Below is a small trained network, with its code and all its weights. Each question gives an input and a target symbol and asks what happens when units are switched off, that is, made to give their printed mean instead of their output.

import numpy as np


def w(rows, s, z=0):
    codes = np.array(rows[::2]) - 128.0
    scale = np.full(codes.shape[1], s)
    scale[-1] = z or s
    return codes * scale


def f(y):
    return np.maximum(y, 0)


def softmax(a):
    e = np.exp(a - a.max(-1, keepdims=True))
    return e / e.sum(-1, keepdims=True)


def log_softmax(a):
    a = a - a.max(-1, keepdims=True)
    return a - np.log(np.exp(a).sum(-1, keepdims=True))


def net(x, mask):
    ids = ['αγδζλμτφ'.index(c) for c in x.split()]
    T = len(ids)
    res = E[ids] + P[:T]
    u = 0
    for l in range(2):
        r = res
        for j in range(2):
            rows = slice(3 * j, 3 * j + 3)
            q, k, v = (r @ M[l][rows].T for M in (Q, K, V))
            z = softmax(np.where(np.tri(T) > 0, q @ k.T / 3**0.5, -1e9)) @ v
            o = O[l][rows]
            res = res + np.where(mask[u + j], z, o[:, -1]) @ o[:, :-1]
        u += 2
        y = f(res @ A[l][:, :-1].T + A[l][:, -1])
        res = res + np.where(mask[u : u + 8], y, B[l][:, -1]) @ B[l][:, :-1]
        u += 8
    return log_softmax(res[-1] @ U[:, :-1].T + U[:, -1])


Q, K, V, O, A, B = {}, {}, {}, {}, {}, {}
E = w([
[95,173,38,66,121,177,69,134,24,130,163,183],'α',
[160,158,96,51,172,183,152,95,96,186,210,105],'γ',
[113,63,110,88,171,84,106,216,102,178,212,149],'δ',
[88,137,77,39,183,151,146,163,122,142,51,164],'ζ',
[156,247,178,109,139,159,24,124,173,152,115,101],'λ',
[208,123,172,178,182,110,150,162,90,192,81,109],'μ',
[137,107,187,92,60,86,128,88,68,74,110,62],'τ',
[165,95,184,79,124,145,142,79,167,67,87,254],'φ',
],0.0063)
P = w([
[71,226,47,193,192,6,108,11,103,150,220,162],'0',
[100,220,155,148,220,109,190,125,78,70,230,124],'1',
[100,191,77,150,156,23,110,36,104,171,167,175],'2',
[128,190,187,110,185,130,195,151,72,110,176,138],'3',
[120,145,102,142,116,59,92,58,128,176,127,154],'4',
[155,149,212,90,147,167,172,171,86,119,134,130],'5',
[148,101,119,121,83,97,82,63,129,194,82,148],'6',
[170,104,225,66,100,208,165,191,105,114,91,114],'7',
[177,51,143,98,50,132,80,75,174,206,37,126],'8',
[186,79,255,45,63,233,165,209,104,146,41,105],'9',
[197,29,116,102,68,125,76,75,149,181,28,118],'10',
],0.0044)
Q[0] = w([
[95,106,76,172,103,161,195,144,152,104,139,124],'L0H1',
[154,149,231,21,156,150,165,189,4,138,160,157],'L0H1',
[128,101,81,111,85,138,103,117,127,198,186,146],'L0H1',
[112,88,71,174,130,83,114,79,223,143,125,103],'L0H2',
[72,94,91,200,95,115,113,159,168,47,111,124],'L0H2',
[147,137,158,173,166,96,104,132,130,113,65,134],'L0H2',
],0.034)
K[0] = w([
[83,214,148,117,136,134,101,154,157,141,205,136],'L0H1',
[182,88,233,120,51,186,105,160,152,147,29,106],'L0H1',
[72,132,5,35,123,184,126,157,101,186,149,121],'L0H1',
[84,192,93,196,157,97,81,138,91,79,132,182],'L0H2',
[141,209,82,152,188,136,154,45,120,165,214,118],'L0H2',
[139,114,151,120,67,136,163,62,82,66,148,145],'L0H2',
],0.024)
V[0] = w([
[143,147,174,218,170,65,159,92,114,104,49,120],'L0H1',
[139,176,160,127,147,147,51,118,161,107,124,121],'L0H1',
[100,12,52,136,133,138,254,107,38,131,139,139],'L0H1',
[194,158,111,126,107,196,153,102,105,181,158,121],'L0H2',
[98,102,144,152,140,78,80,176,110,115,99,141],'L0H2',
[123,98,134,144,129,107,124,130,129,131,123,130],'L0H2',
],0.0098)
O[0] = w([
[4,157,160,185,60,148,216,123,215,132,120,18,3],'L0H1',
[66,129,185,151,126,130,119,82,94,192,113,169,100],'L0H1',
[243,176,15,54,51,104,140,222,213,56,181,104,240],'L0H1',
[114,107,154,83,147,71,113,101,177,162,115,96,245],'L0H2',
[176,109,72,204,134,181,131,177,95,91,121,115,113],'L0H2',
[148,117,122,130,153,144,136,143,126,124,131,121,43],'L0H2',
],0.0039,0.00041)
A[0] = w([
[78,93,95,162,62,212,142,167,131,121,190,112,54],'L0N1',
[45,149,181,93,134,204,143,193,130,90,128,140,102],'L0N2',
[161,132,164,174,145,156,172,158,165,111,111,145,55],'L0N3',
[165,128,180,126,140,140,122,144,93,46,166,111,22],'L0N4',
[155,166,137,162,143,234,143,237,109,107,159,88,137],'L0N5',
[169,166,89,213,115,102,34,103,209,173,92,111,5],'L0N6',
[100,99,61,157,7,101,78,48,85,103,118,161,66],'L0N7',
[169,109,84,220,115,77,155,129,166,213,106,120,60],'L0N8',
],0.011,0.0018)
B[0] = w([
[109,131,122,118,116,119,159,74,159,160,128,81,148],'L0N1',
[165,91,149,129,174,144,204,111,137,149,166,89,244],'L0N2',
[154,146,157,159,87,98,129,152,137,128,147,121,157],'L0N3',
[127,147,148,118,89,148,124,140,49,138,132,194,180],'L0N4',
[119,196,178,135,180,111,108,144,117,39,57,142,250],'L0N5',
[95,156,177,199,110,200,108,11,113,203,136,138,171],'L0N6',
[151,95,163,126,235,66,81,116,121,52,86,109,204],'L0N7',
[160,69,162,146,213,120,138,138,71,174,136,132,168],'L0N8',
],0.011,0.0025)
Q[1] = w([
[74,67,79,192,77,146,116,82,236,122,169,44],'L1H1',
[106,162,197,67,76,130,218,151,103,91,148,118],'L1H1',
[155,168,163,71,198,112,180,203,128,95,97,15],'L1H1',
[152,205,125,50,136,158,141,171,96,101,99,250],'L1H2',
[138,123,140,203,78,160,170,154,154,192,178,94],'L1H2',
[95,133,95,132,53,134,90,166,122,72,98,171],'L1H2',
],0.023)
K[1] = w([
[99,244,189,253,118,12,126,104,100,110,187,114],'L1H1',
[187,116,228,155,107,144,132,130,199,106,77,181],'L1H1',
[163,46,208,153,20,101,132,132,74,119,52,103],'L1H1',
[183,62,153,94,112,213,167,184,147,160,31,127],'L1H2',
[113,185,158,177,97,94,199,139,99,128,229,142],'L1H2',
[29,171,134,122,139,204,94,192,115,102,68,95],'L1H2',
],0.017)
V[1] = w([
[141,103,166,135,36,65,146,89,83,89,139,91],'L1H1',
[148,95,157,138,125,143,154,87,204,91,143,248],'L1H1',
[68,87,121,79,125,165,111,111,113,79,167,120],'L1H1',
[147,132,161,135,117,130,95,145,93,123,166,123],'L1H2',
[119,117,112,128,119,118,147,116,135,139,120,146],'L1H2',
[132,105,90,131,140,106,165,121,163,138,115,121],'L1H2',
],0.016)
O[1] = w([
[85,102,144,213,71,179,129,158,94,60,189,2,182],'L1H1',
[197,172,75,186,57,38,249,60,57,122,111,167,77],'L1H1',
[137,79,93,186,114,207,150,107,121,127,161,186,119],'L1H1',
[173,145,131,165,161,109,75,135,105,142,157,75,253],'L1H2',
[126,109,123,120,103,157,149,121,130,135,100,120,70],'L1H2',
[75,100,146,105,120,135,205,122,140,131,107,140,46],'L1H2',
],0.0052,0.0023)
A[1] = w([
[21,131,8,86,82,111,82,136,160,144,7,165,79],'L1N1',
[131,147,138,168,100,226,158,216,116,123,177,120,3],'L1N2',
[95,132,150,79,92,135,154,117,201,29,77,241,131],'L1N3',
[146,142,130,173,122,144,222,209,128,104,115,123,40],'L1N4',
[99,184,143,65,121,97,164,163,156,132,73,120,118],'L1N5',
[178,114,54,54,95,166,134,138,130,188,239,131,133],'L1N6',
[122,12,60,166,86,16,94,217,152,170,183,173,75],'L1N7',
[80,147,123,158,80,113,32,49,119,115,91,156,108],'L1N8',
],0.012,0.0022)
B[1] = w([
[206,177,132,117,128,182,150,87,43,105,203,77,170],'L1N1',
[97,140,102,114,139,111,146,229,125,172,82,144,225],'L1N2',
[68,128,137,126,85,81,208,123,171,133,74,171,198],'L1N3',
[135,140,95,84,93,159,136,81,115,123,162,123,228],'L1N4',
[143,79,112,185,98,126,90,122,150,94,147,120,207],'L1N5',
[57,124,99,85,98,99,68,87,117,146,100,80,254],'L1N6',
[116,165,145,157,120,193,213,250,117,118,127,109,174],'L1N7',
[154,123,119,153,96,148,100,175,200,122,145,156,206],'L1N8',
],0.013,0.0052)
U = w([
[123,69,201,195,220,138,182,76,72,252,128,147,242],'α',
[131,163,117,166,72,176,103,123,175,168,168,164,6],'γ',
[182,173,115,132,64,154,190,72,76,113,196,118,140],'δ',
[123,54,198,174,108,99,116,120,155,34,168,33,209],'ζ',
[83,129,75,74,97,87,72,79,118,175,119,109,61],'λ',
[84,152,113,122,111,164,177,211,103,162,118,108,110],'μ',
[245,138,80,79,216,93,95,173,101,62,134,227,156],'τ',
[97,105,139,128,99,67,180,136,166,104,71,196,125],'φ',
],0.0038,0.0014)

Each question gives the input, a string of symbols that net reads in full, and the target symbol t.
The units are the heads (3 rows each of Q, K, V and O) and the neurons (one row each of A and B). Each row of codes is followed by its name. A weight is (code - 128) times the scale printed after its matrix; where a second scale follows, it is the last column's (O, A, B and U).
mask holds one flag per unit, layer by layer, with each layer's heads first. A switched-off unit (its flag False) gives its mean, the last column of its rows in O or B, instead of its output. The means were averaged over made-up inputs and are rounded, as every weight is.
A unit's drop is (log p(t) with every unit on - log p(t) with that unit switched off) / (log p(t) with every unit on - log p(t) with every unit switched off).
The circuit of an input: a set's keep is (log p(t) with only the set's units on - log p(t) with every unit switched off) / (log p(t) with every unit on - log p(t) with every unit switched off). Starting from the 12 units with the biggest drops (on a tie, the unit counted first), units are removed one at a time, each time the one whose removal leaves the highest keep (on an exact tie, the one counted first), for as long as the keep stays at least 0.8.
circuit, biggest first: the units of the circuit, biggest drop first
unit that matters most: the unit with the biggest drop
k most important neurons: the k neurons with the biggest drops, biggest first
top k neurons in layer l: the k neurons of layer l with the biggest drops, biggest first
drop when u is switched off: that unit's drop, to one decimal
input τ μ γ τ δ γ, target μ: circuit, biggest first	L1H1; L1N2; L0H1
input γ ζ μ λ, target ζ: circuit, biggest first	L0H1; L1H1; L1N5; L0N5
input γ γ α δ δ φ τ τ, target δ: circuit, biggest first	L1H1; L0N4; L1N4
input ζ τ δ μ λ λ ζ γ λ, target γ: circuit, biggest first	L0N6; L1N8
input τ δ γ, target λ: circuit, biggest first	L1N6; L0N5; L0H1; L0N7
input α μ γ δ τ δ γ ζ μ λ, target ζ: unit that matters most	L1H1
input τ λ τ λ, target μ: circuit, biggest first	L1H1; L1N2; L0H1
input ζ ζ ζ τ μ α, target μ: 2 most important neurons	L1N2; L0N4
input τ μ τ τ ζ μ, target μ: 2 most important neurons	L1N2; L0N5
input γ γ γ ζ δ γ φ α ζ δ, target φ: circuit, biggest first	L0N5; L1N3; L1H2; L1H1
input ζ φ τ γ, target δ: 2 most important neurons	L1N4; L0N5
input δ φ γ μ λ λ δ δ τ φ, target δ: circuit, biggest first	L1H1; L1N4; L0N2
input ζ τ α μ δ ζ γ λ γ γ, target α: circuit, biggest first	L0H1; L0N2
input ζ τ δ α γ λ γ γ λ μ, target ζ: circuit, biggest first	L1H1; L1N5; L0N5; L0N3
input α γ τ μ δ ζ ζ δ γ δ τ, target ζ: circuit, biggest first	L1H1; L0N7
input μ ζ μ μ γ δ τ τ, target μ: top 2 neurons in layer 0	L0N4; L0N7
input γ φ δ λ μ δ, target ζ: unit that matters most	L0H1
input γ τ τ ζ λ τ α τ τ α, target μ: circuit, biggest first	L1H1; L1N2; L0N2
input ζ γ φ γ μ ζ, target ζ: top 2 neurons in layer 0	L0N2; L0N8
input γ φ τ, target ζ: circuit, biggest first	L0N7; L1H1; L0H1
input γ τ φ δ μ γ, target ζ: 2 most important neurons	L1N5; L0N8
input τ γ γ τ δ ζ, target μ: top 3 neurons in layer 0	L0N4; L0N2; L0N7
input φ τ δ δ μ α α α φ μ, target δ: unit that matters most	L1H1
input μ μ ζ ζ, target ζ: 3 most important neurons	L1N5; L0N2; L0N5
input μ γ α γ λ λ μ γ, target ζ: top 2 neurons in layer 1	L1N5; L1N2
input τ α λ φ γ φ, target δ: drop when L1H1 is switched off	0.9
input λ γ α φ γ τ φ α γ τ, target μ: drop when L1H1 is switched off	1.0
input δ λ δ α, target α: unit that matters most	L0H1
input γ γ λ φ γ γ λ λ, target α: drop when L0N7 is switched off	0.0
